Below is a small trained network, with its code and all its weights. Each question gives an input and a target symbol and asks what happens when units are switched off, that is, made to give their printed mean instead of their output.

import numpy as np


def w(rows, s, z=0):
    codes = np.array(rows[::2]) - 128.0
    scale = np.full(codes.shape[1], s)
    scale[-1] = z or s
    return codes * scale


def norm(h):
    return h / np.sqrt((h * h).mean(-1, keepdims=True) + 1e-5)


def softmax(a):
    e = np.exp(a - a.max(-1, keepdims=True))
    return e / e.sum(-1, keepdims=True)


def log_softmax(a):
    a = a - a.max(-1, keepdims=True)
    return a - np.log(np.exp(a).sum(-1, keepdims=True))


def net(x, mask):
    ids = ['ΓΔΘΞΠΣΦΨαβεζημτω'.index(c) for c in x.split()]
    T = len(ids)
    res = E[ids] + P[:T]
    u = 0
    for l in range(3):
        r = norm(res)
        for j in range(3):
            rows = slice(3 * j, 3 * j + 3)
            q, k, v = (r @ M[l][rows].T for M in (Q, K, V))
            z = softmax(np.where(np.tri(T) > 0, q @ k.T / 3**0.5, -1e9)) @ v
            o = O[l][rows]
            res = res + np.where(mask[u + j], z, o[:, -1]) @ o[:, :-1]
        u += 3
    return log_softmax(norm(res)[-1] @ U[:, :-1].T + U[:, -1])


Q, K, V, O = {}, {}, {}, {}
E = w([
[99,165,93],'Γ',
[97,169,93],'Δ',
[126,97,119],'Θ',
[190,99,196],'Ξ',
[16,70,116],'Π',
[185,104,192],'Σ',
[189,100,193],'Φ',
[191,97,193],'Ψ',
[126,103,116],'α',
[80,179,111],'β',
[154,106,80],'ε',
[93,14,166],'ζ',
[179,162,133],'η',
[163,207,137],'μ',
[11,146,196],'τ',
[96,18,163],'ω',
],0.011)
P = w([
[88,10,46],'0',
[84,21,44],'1',
[73,30,40],'2',
[80,44,40],'3',
[62,83,47],'4',
[57,100,51],'5',
[57,116,52],'6',
[45,134,44],'7',
[44,123,55],'8',
[63,94,49],'9',
],0.0013)
Q[0] = w([
[129,117,105],'0.h0',
[170,135,88],'0.h0',
[160,122,118],'0.h0',
[73,139,81],'0.h1',
[154,131,160],'0.h1',
[144,121,248],'0.h1',
[163,158,159],'0.h2',
[141,175,179],'0.h2',
[109,175,119],'0.h2',
],0.016)
K[0] = w([
[145,200,100],'0.h0',
[159,146,79],'0.h0',
[181,129,136],'0.h0',
[125,230,66],'0.h1',
[147,70,254],'0.h1',
[43,47,251],'0.h1',
[171,176,188],'0.h2',
[130,247,195],'0.h2',
[122,254,65],'0.h2',
],0.008)
V[0] = w([
[184,133,59],'0.h0',
[233,157,44],'0.h0',
[151,254,159],'0.h0',
[106,126,64],'0.h1',
[119,104,69],'0.h1',
[197,20,176],'0.h1',
[99,168,141],'0.h2',
[75,189,103],'0.h2',
[120,119,41],'0.h2',
],0.008)
O[0] = w([
[158,211,44,166],'0.h0',
[187,254,69,157],'0.h0',
[240,131,197,84],'0.h0',
[133,161,60,202],'0.h1',
[135,143,80,181],'0.h1',
[68,204,202,2],'0.h1',
[140,76,140,117],'0.h2',
[205,72,145,158],'0.h2',
[212,127,112,217],'0.h2',
],0.0076,0.0056)
Q[1] = w([
[185,97,166],'1.h0',
[221,79,68],'1.h0',
[131,111,42],'1.h0',
[58,50,128],'1.h1',
[188,202,137],'1.h1',
[157,252,126],'1.h1',
[157,160,101],'1.h2',
[106,118,152],'1.h2',
[157,161,117],'1.h2',
],0.014)
K[1] = w([
[174,44,169],'1.h0',
[155,86,49],'1.h0',
[130,170,9],'1.h0',
[79,32,111],'1.h1',
[171,244,145],'1.h1',
[182,191,213],'1.h1',
[166,133,95],'1.h2',
[113,138,158],'1.h2',
[170,136,107],'1.h2',
],0.014)
V[1] = w([
[57,1,162],'1.h0',
[16,205,41],'1.h0',
[51,84,97],'1.h0',
[66,134,187],'1.h1',
[147,185,109],'1.h1',
[70,147,79],'1.h1',
[182,10,99],'1.h2',
[215,168,93],'1.h2',
[167,212,165],'1.h2',
],0.0047)
O[1] = w([
[128,189,178,16],'1.h0',
[219,79,189,226],'1.h0',
[225,183,254,139],'1.h0',
[138,106,19,23],'1.h1',
[104,85,134,180],'1.h1',
[95,106,127,178],'1.h1',
[97,193,129,223],'1.h2',
[87,127,153,253],'1.h2',
[97,12,104,80],'1.h2',
],0.0052,0.0023)
Q[2] = w([
[129,91,140],'2.h0',
[171,185,134],'2.h0',
[123,61,112],'2.h0',
[207,143,190],'2.h1',
[144,167,71],'2.h1',
[85,102,88],'2.h1',
[131,123,20],'2.h2',
[250,177,101],'2.h2',
[149,123,219],'2.h2',
],0.014)
K[2] = w([
[132,94,135],'2.h0',
[121,182,115],'2.h0',
[155,62,114],'2.h0',
[175,248,137],'2.h1',
[131,72,77],'2.h1',
[120,37,124],'2.h1',
[104,25,65],'2.h2',
[187,99,37],'2.h2',
[149,223,172],'2.h2',
],0.014)
V[2] = w([
[90,202,134],'2.h0',
[90,232,146],'2.h0',
[138,202,168],'2.h0',
[98,47,167],'2.h1',
[97,27,189],'2.h1',
[165,63,168],'2.h1',
[87,196,168],'2.h2',
[223,87,74],'2.h2',
[253,91,66],'2.h2',
],0.0069)
O[2] = w([
[135,156,206,109],'2.h0',
[171,207,187,97],'2.h0',
[201,168,114,91],'2.h0',
[202,115,58,85],'2.h1',
[166,128,70,63],'2.h1',
[152,188,46,105],'2.h1',
[193,115,86,53],'2.h2',
[123,166,254,234],'2.h2',
[72,173,223,254],'2.h2',
],0.0055,0.0058)
U = w([
[93,36,200,187],'Γ',
[125,81,75,170],'Δ',
[154,177,182,200],'Θ',
[182,119,113,118],'Ξ',
[153,47,117,172],'Π',
[137,73,64,158],'Σ',
[8,139,79,103],'Φ',
[186,149,90,139],'Ψ',
[177,130,130,118],'α',
[79,234,79,115],'β',
[167,129,195,151],'ε',
[241,43,180,199],'ζ',
[142,105,124,1],'η',
[191,100,114,54],'μ',
[72,81,96,63],'τ',
[173,130,118,93],'ω',
],0.017,0.0088)

Each question gives the input, a string of symbols that net reads in full, and the target symbol t.
The units are the heads (3 rows each of Q, K, V and O). Each row of codes is followed by its name. A weight is (code - 128) times the scale printed after its matrix; where a second scale follows, it is the last column's (O and U).
mask holds one flag per head, layer by layer. A switched-off head (its flag False) gives its mean, the last column of its rows in O, instead of its output. The means were averaged over made-up inputs and are rounded, as every weight is.
A unit's drop is (log p(t) with every unit on - log p(t) with that unit switched off) / (log p(t) with every unit on - log p(t) with every unit switched off).
The circuit of an input: a set's keep is (log p(t) with only the set's units on - log p(t) with every unit switched off) / (log p(t) with every unit on - log p(t) with every unit switched off). Starting from all 9 units, units are removed one at a time, each time the one whose removal leaves the highest keep (on an exact tie, the one counted first), for as long as the keep stays at least 0.8.
units of the circuit, in order: the units of the circuit, biggest drop first
most important unit: the unit with the biggest drop
which heads matter: for each layer, one digit per head in row order, 1 if its drop is at least 0.15 and else 0, layers parted by /
input α Δ Φ, target Φ: units of the circuit, in order -> [0.h2, 0.h0]
input Σ Δ Δ α α Ξ Ξ, target Φ: units of the circuit, in order -> [0.h2, 0.h1, 2.h2]
input Δ η Γ, target Θ: which heads matter -> 100 / 000 / 001
input α Σ β Ξ, target Γ: units of the circuit, in order -> [0.h2, 0.h1, 1.h2, 2.h2]
input Γ α ε Δ α Γ Δ Ξ η Δ, target Θ: units of the circuit, in order -> [2.h2, 0.h2]
input Ψ α Ψ, target Φ: units of the circuit, in order -> [0.h2]
input Δ Ξ Π α Δ, target Σ: which heads matter -> 010 / 000 / 000
input Δ β Δ Δ β Δ, target Γ: units of the circuit, in order -> [2.h2, 2.h0, 0.h2]
input Δ α Δ β Δ α α β Δ, target Γ: units of the circuit, in order -> [2.h2, 0.h2, 0.h0]
input Δ Σ Δ Δ Δ α Θ, target Φ: units of the circuit, in order -> [0.h2, 0.h1, 2.h2]
input η Δ Δ Δ β ε η Δ Ξ, target Θ: units of the circuit, in order -> [0.h0, 0.h1]
input ε Δ Γ Δ ε, target β: which heads matter -> 100 / 000 / 001
input ω Δ Γ Δ ε, target β: units of the circuit, in order -> [0.h0, 0.h2]
input Δ Δ Γ, target ζ: units of the circuit, in order -> [0.h2]
input ε ε α, target β: which heads matter -> 100 / 000 / 000
input Ξ η Γ, target Θ: which heads matter -> 000 / 000 / 101
input Δ Γ Ψ Δ ε α Φ, target β: which heads matter -> 011 / 000 / 101
input Δ Φ ε Δ β β η α, target Θ: which heads matter -> 101 / 000 / 001
input η Σ Δ Δ β Γ Δ Δ Δ, target ζ: which heads matter -> 111 / 000 / 001
input Δ Δ ζ τ Ξ Δ ζ Ξ, target Σ: most important unit -> 2.h2
input η Γ Δ Σ Δ Δ τ ζ α α, target Σ: which heads matter -> 000 / 000 / 010
input Ψ β ζ ζ Ξ, target Σ: which heads matter -> 110 / 000 / 011
